Below is a small trained network, with its code and all its weights. Each question gives an input and a class and asks what happens when units are switched off, that is, made to give their printed mean instead of their output.

import numpy as np


def w(rows, s, z=0):
    codes = np.array(rows[::2]) - 128.0
    scale = np.full(codes.shape[1], s)
    scale[-1] = z or s
    return codes * scale


def f(y):
    return np.maximum(y, 0)


def log_softmax(a):
    a = a - a.max(-1, keepdims=True)
    return a - np.log(np.exp(a).sum(-1, keepdims=True))


def net(x, mask):
    res = np.array(x, float).reshape(1, 3) / 4 @ E
    y = f(res @ A[0][:, :-1].T + A[0][:, -1])
    res = res + np.where(mask, y, B[0][:, -1]) @ B[0][:, :-1]
    return log_softmax(res[-1] @ U[:, :-1].T + U[:, -1])


A, B = {}, {}
E = w([
[40,72,124,123,220,2],'x0',
[218,89,83,35,92,159],'x1',
[238,118,165,161,93,22],'x2',
],0.0097)
A[0] = w([
[100,204,168,165,147,138,161],'N0',
[103,118,117,157,138,153,142],'N1',
[170,93,107,181,49,77,95],'N2',
[149,156,152,149,206,68,110],'N3',
[99,147,124,132,163,138,40],'N4',
[187,137,102,143,104,123,4],'N5',
[226,136,159,147,128,74,68],'N6',
[192,126,153,122,119,97,153],'N7',
[123,93,49,45,140,213,145],'N8',
[150,189,152,174,109,163,142],'N9',
[46,81,125,118,131,178,241],'N10',
[70,115,102,141,151,160,2],'N11',
[135,130,196,134,124,76,129],'N12',
[140,156,110,123,126,153,126],'N13',
[133,115,161,236,195,97,91],'N14',
[159,103,157,123,58,98,228],'N15',
[87,104,150,91,129,178,192],'N16',
[149,49,106,39,96,96,174],'N17',
[139,132,183,154,84,165,114],'N18',
[122,47,100,166,82,79,91],'N19',
[134,116,127,112,197,87,200],'N20',
[97,198,155,187,130,143,86],'N21',
[139,145,85,105,89,246,178],'N22',
[65,74,61,64,199,97,94],'N23',
[118,104,70,99,165,103,189],'N24',
[188,63,110,180,111,165,31],'N25',
[129,143,202,177,133,93,123],'N26',
[115,142,98,42,87,167,139],'N27',
],0.012,0.0064)
B[0] = w([
[94,93,69,55,36,134,190],'N0',
[114,104,88,130,52,97,161],'N1',
[100,93,88,84,112,115,182],'N2',
[132,135,202,162,172,121,185],'N3',
[87,130,130,103,127,194,147],'N4',
[173,190,108,173,165,49,151],'N5',
[88,131,61,83,94,126,195],'N6',
[71,83,92,107,98,152,186],'N7',
[252,189,186,171,224,128,222],'N8',
[110,90,24,38,1,128,184],'N9',
[150,200,52,73,83,96,228],'N10',
[57,23,152,126,55,219,160],'N11',
[114,131,178,136,172,189,174],'N12',
[110,175,120,154,141,155,156],'N13',
[151,111,179,152,185,161,198],'N14',
[44,86,149,142,120,174,202],'N15',
[188,157,138,136,185,92,191],'N16',
[102,124,68,96,113,80,204],'N17',
[89,68,51,99,93,130,169],'N18',
[126,176,185,169,192,170,159],'N19',
[98,104,187,148,143,172,195],'N20',
[62,97,19,43,52,45,178],'N21',
[192,136,156,127,187,89,247],'N22',
[85,89,63,76,81,100,214],'N23',
[103,80,75,105,80,200,184],'N24',
[154,183,105,104,178,137,154],'N25',
[151,99,149,185,191,168,180],'N26',
[167,193,152,182,169,133,194],'N27',
],0.0073,0.014)
U = w([
[132,156,58,104,113,29,255],'0',
[99,85,103,114,100,180,158],'1',
[157,169,245,207,186,159,112],'2',
],0.012,0.0004)

Each question gives the input, the list of numbers given to net, and the class t.
The units are the neurons (one row each of A and B). Each row of codes is followed by its name. A weight is (code - 128) times the scale printed after its matrix; where a second scale follows, it is the last column's (A, B and U).
mask holds one flag per neuron, in row order. A switched-off neuron (its flag False) gives its mean, the last column of its row in B, instead of its output. The means were averaged over made-up inputs and are rounded, as every weight is.
A unit's drop is (log p(t) with every unit on - log p(t) with that unit switched off) / (log p(t) with every unit on - log p(t) with every unit switched off).
The circuit of an input: a set's keep is (log p(t) with only the set's units on - log p(t) with every unit switched off) / (log p(t) with every unit on - log p(t) with every unit switched off). Starting from the 12 units with the biggest drops (on a tie, the unit counted first), units are removed one at a time, each time the one whose removal leaves the highest keep (on an exact tie, the one counted first), for as long as the keep stays at least 0.8.
units of the circuit, in order: the units of the circuit, biggest drop first
top k neurons: the k neurons with the biggest drops, biggest first
drop when u is switched off: that unit's drop, to one decimal
input [0,-2,4], class 1: units of the circuit, in order => [N8 N22 N16]
input [-7,2,-6], class 2: units of the circuit, in order => [N8]
input [0,-4,2], class 1: top 3 neurons => [N8 N22 N27]
input [2,3,-7], class 0: top 2 neurons => [N10 N23]
input [8,1,8], class 1: top 2 neurons => [N6 N8]
input [1,1,8], class 1: top 2 neurons => [N6 N8]
input [2,4,6], class 1: top 2 neurons => [N15 N10]
input [-7,0,-6], class 0: drop when N10 is switched off => 0.2
input [0,-4,-7], class 0: drop when N15 is switched off => 0.1
input [-4,-4,-2], class 0: drop when N0 is switched off => 0.0
input [-5,-2,5], class 1: drop when N8 is switched off => 0.1
